Below is a small trained network, with its code and all its weights. Each question gives an input and a target symbol and asks what happens when units are switched off, that is, made to give their printed mean instead of their output.

import numpy as np


def w(rows, s, z=0):
    codes = np.array(rows[::2]) - 128.0
    scale = np.full(codes.shape[1], s)
    scale[-1] = z or s
    return codes * scale


def norm(h):
    return h / np.sqrt((h * h).mean(-1, keepdims=True) + 1e-5)


def f(y):
    return np.maximum(y, 0)


def softmax(a):
    e = np.exp(a - a.max(-1, keepdims=True))
    return e / e.sum(-1, keepdims=True)


def log_softmax(a):
    a = a - a.max(-1, keepdims=True)
    return a - np.log(np.exp(a).sum(-1, keepdims=True))


def net(x, mask):
    ids = ['αβγδεθμπτφψ'.index(c) for c in x.split()]
    T = len(ids)
    res = E[ids] + P[:T]
    u = 0
    for l in range(3):
        q, k, v = (norm(res) @ M[l].T for M in (Q, K, V))
        z = softmax(np.where(np.tri(T) > 0, q @ k.T / 2**0.5, -1e9)) @ v
        res = res + np.where(mask[u], z, O[l][:, -1]) @ O[l][:, :-1]
        u += 1
        y = f(norm(res) @ A[l][:, :-1].T + A[l][:, -1])
        res = res + np.where(mask[u : u + 12], y, B[l][:, -1]) @ B[l][:, :-1]
        u += 12
    return log_softmax(norm(res)[-1] @ U[:, :-1].T + U[:, -1])


Q, K, V, O, A, B = {}, {}, {}, {}, {}, {}
E = w([
[50,117,90,118],'α',
[131,152,66,159],'β',
[128,125,253,118],'γ',
[175,25,175,98],'δ',
[149,47,60,67],'ε',
[122,140,193,87],'θ',
[66,227,106,62],'μ',
[125,22,132,138],'π',
[155,158,143,48],'τ',
[78,125,112,100],'φ',
[99,115,229,157],'ψ',
],0.012)
P = w([
[118,123,137,26],'0',
[181,166,169,180],'1',
[78,19,155,78],'2',
[178,185,160,173],'3',
[35,30,96,98],'4',
[186,182,156,169],'5',
[2,41,97,146],'6',
[191,183,148,164],'7',
],0.0085)
Q[0] = w([
[240,185,252,190],'0.h1',
[171,16,195,30],'0.h1',
],0.0025)
K[0] = w([
[103,69,102,162],'0.h1',
[183,115,180,4],'0.h1',
],0.0041)
V[0] = w([
[228,198,53,208],'0.h1',
[125,144,93,252],'0.h1',
],0.0041)
O[0] = w([
[199,10,186,131,2],'0.h1',
[173,57,2,115,22],'0.h1',
],0.0037,0.0014)
A[0] = w([
[171,40,80,118,118],'0.n1',
[93,76,116,188,123],'0.n2',
[86,177,137,121,114],'0.n3',
[40,108,112,2,110],'0.n4',
[104,101,78,170,116],'0.n5',
[139,146,86,102,9],'0.n6',
[104,188,81,194,39],'0.n7',
[165,156,128,168,111],'0.n8',
[169,90,116,121,94],'0.n9',
[127,114,166,166,109],'0.n10',
[41,84,156,58,142],'0.n11',
[67,79,170,31,132],'0.n12',
],0.0088,0.016)
B[0] = w([
[153,167,99,164,189],'0.n1',
[133,157,88,162,180],'0.n2',
[145,129,101,116,147],'0.n3',
[102,108,165,102,229],'0.n4',
[96,132,132,121,161],'0.n5',
[248,48,51,28,128],'0.n6',
[183,199,52,218,129],'0.n7',
[102,141,132,122,150],'0.n8',
[156,164,107,122,132],'0.n9',
[135,104,105,104,138],'0.n10',
[85,119,130,106,254],'0.n11',
[119,82,77,86,235],'0.n12',
],0.016,0.0061)
Q[1] = w([
[48,106,219,154],'1.h1',
[13,2,128,11],'1.h1',
],0.0048)
K[1] = w([
[155,190,254,138],'1.h1',
[240,125,99,109],'1.h1',
],0.0069)
V[1] = w([
[196,184,163,254],'1.h1',
[137,63,107,36],'1.h1',
],0.0053)
O[1] = w([
[114,209,53,241,4],'1.h1',
[139,129,145,3,191],'1.h1',
],0.0039,0.0047)
A[1] = w([
[131,46,66,83,133],'1.n1',
[98,57,79,217,114],'1.n2',
[124,141,201,176,113],'1.n3',
[137,144,133,228,114],'1.n4',
[187,112,226,117,95],'1.n5',
[90,85,164,93,9],'1.n6',
[144,163,79,118,100],'1.n7',
[100,75,20,126,122],'1.n8',
[112,180,90,116,93],'1.n9',
[104,136,68,3,144],'1.n10',
[181,52,84,8,6],'1.n11',
[89,139,203,235,105],'1.n12',
],0.0067,0.015)
B[1] = w([
[146,127,127,150,207],'1.n1',
[151,107,138,118,153],'1.n2',
[110,127,137,142,132],'1.n3',
[112,129,124,150,138],'1.n4',
[123,172,140,139,138],'1.n5',
[170,111,8,217,128],'1.n6',
[135,97,144,141,135],'1.n7',
[165,125,117,155,190],'1.n8',
[127,116,138,173,131],'1.n9',
[144,86,111,137,253],'1.n10',
[32,53,13,86,128],'1.n11',
[129,74,135,160,131],'1.n12',
],0.016,0.0072)
Q[2] = w([
[145,167,145,168],'2.h1',
[108,254,114,74],'2.h1',
],0.0078)
K[2] = w([
[145,107,151,210],'2.h1',
[229,254,135,78],'2.h1',
],0.0055)
V[2] = w([
[195,55,253,240],'2.h1',
[234,224,153,82],'2.h1',
],0.0039)
O[2] = w([
[130,140,254,172,72],'2.h1',
[154,237,107,123,1],'2.h1',
],0.009,0.0026)
A[2] = w([
[72,115,134,155,41],'2.n1',
[142,128,152,104,43],'2.n2',
[99,153,83,82,28],'2.n3',
[70,158,186,130,106],'2.n4',
[123,200,100,161,126],'2.n5',
[89,134,150,147,47],'2.n6',
[8,107,150,67,113],'2.n7',
[160,117,173,79,109],'2.n8',
[126,170,153,71,22],'2.n9',
[110,152,179,120,2],'2.n10',
[18,96,151,80,101],'2.n11',
[101,163,168,104,94],'2.n12',
],0.014,0.0054)
B[2] = w([
[187,42,122,141,142],'2.n1',
[133,144,106,157,132],'2.n2',
[131,102,57,148,141],'2.n3',
[73,152,144,134,140],'2.n4',
[128,157,113,158,164],'2.n5',
[125,147,163,145,130],'2.n6',
[168,12,115,107,255],'2.n7',
[128,162,164,116,170],'2.n8',
[117,105,88,89,138],'2.n9',
[63,87,81,110,133],'2.n10',
[147,9,98,85,253],'2.n11',
[100,121,100,83,137],'2.n12',
],0.015,0.0059)
U = w([
[105,35,149,53,156],'α',
[4,64,34,193,71],'β',
[75,135,183,151,200],'γ',
[94,86,207,208,76],'δ',
[73,175,118,93,211],'ε',
[121,194,106,186,255],'θ',
[111,174,19,72,39],'μ',
[227,151,79,82,8],'π',
[200,80,175,215,3],'τ',
[184,138,210,117,142],'φ',
[156,172,127,51,120],'ψ',
],0.014,0.0058)

Each question gives the input, a string of symbols that net reads in full, and the target symbol t.
The units are the heads (2 rows each of Q, K, V and O) and the neurons (one row each of A and B). Each row of codes is followed by its name. A weight is (code - 128) times the scale printed after its matrix; where a second scale follows, it is the last column's (O, A, B and U).
mask holds one flag per unit, layer by layer, with each layer's heads first. A switched-off unit (its flag False) gives its mean, the last column of its rows in O or B, instead of its output. The means were averaged over made-up inputs and are rounded, as every weight is.
A unit's drop is (log p(t) with every unit on - log p(t) with that unit switched off) / (log p(t) with every unit on - log p(t) with every unit switched off).
most important unit: the unit with the biggest drop
k most important neurons: the k neurons with the biggest drops, biggest first
k most important neurons of layer l: the k neurons of layer l with the biggest drops, biggest first
drop of u: that unit's drop, to one decimal
input φ α β β, target θ: 4 most important neurons of layer 0	[0.n4 0.n11 0.n12 0.n10]
input δ β ε β, target π: most important neuron	[0.n4]
input β β π β, target τ: 4 most important neurons	[0.n1 0.n2 2.n11 0.n4]
input φ μ ψ β β μ β α, target β: 2 most important neurons	[2.n7 0.n12]
input δ β α θ, target ε: 2 most important neurons	[0.n12 0.n11]
input ψ β β, target β: 2 most important neurons	[1.n8 0.n1]
input δ φ β φ δ δ β μ, target μ: 2 most important neurons	[0.n11 0.n12]
input β β π θ π β, target τ: 4 most important neurons	[0.n4 0.n1 2.n11 0.n2]
input β β π β ε α, target β: 4 most important neurons	[0.n4 0.n5 2.n7 0.n12]
input ε ε β δ, target φ: 2 most important neurons of layer 1	[1.n10 1.n5]
input π π φ β β β, target θ: 2 most important neurons of layer 1	[1.n10 1.n2]
input ψ μ α π φ δ π γ, target γ: 2 most important neurons	[0.n12 0.n11]
input β β δ β, target φ: 3 most important neurons of layer 2	[2.n11 2.n7 2.n8]
input ε β δ β ψ β δ, target β: 2 most important neurons of layer 2	[2.n7 2.n11]
input β β β, target β: most important unit	2.n7
input φ θ β π φ β β ε, target π: 3 most important neurons of layer 0	[0.n1 0.n11 0.n12]
input β β β β γ δ π π, target τ: drop of 0.n1	-0.1
input φ β δ α μ β δ γ, target γ: drop of 1.n12	0.1
input β β β θ, target ε: drop of 0.n11	0.6
input β φ γ β μ ψ, target δ: most important neuron	[0.n12]
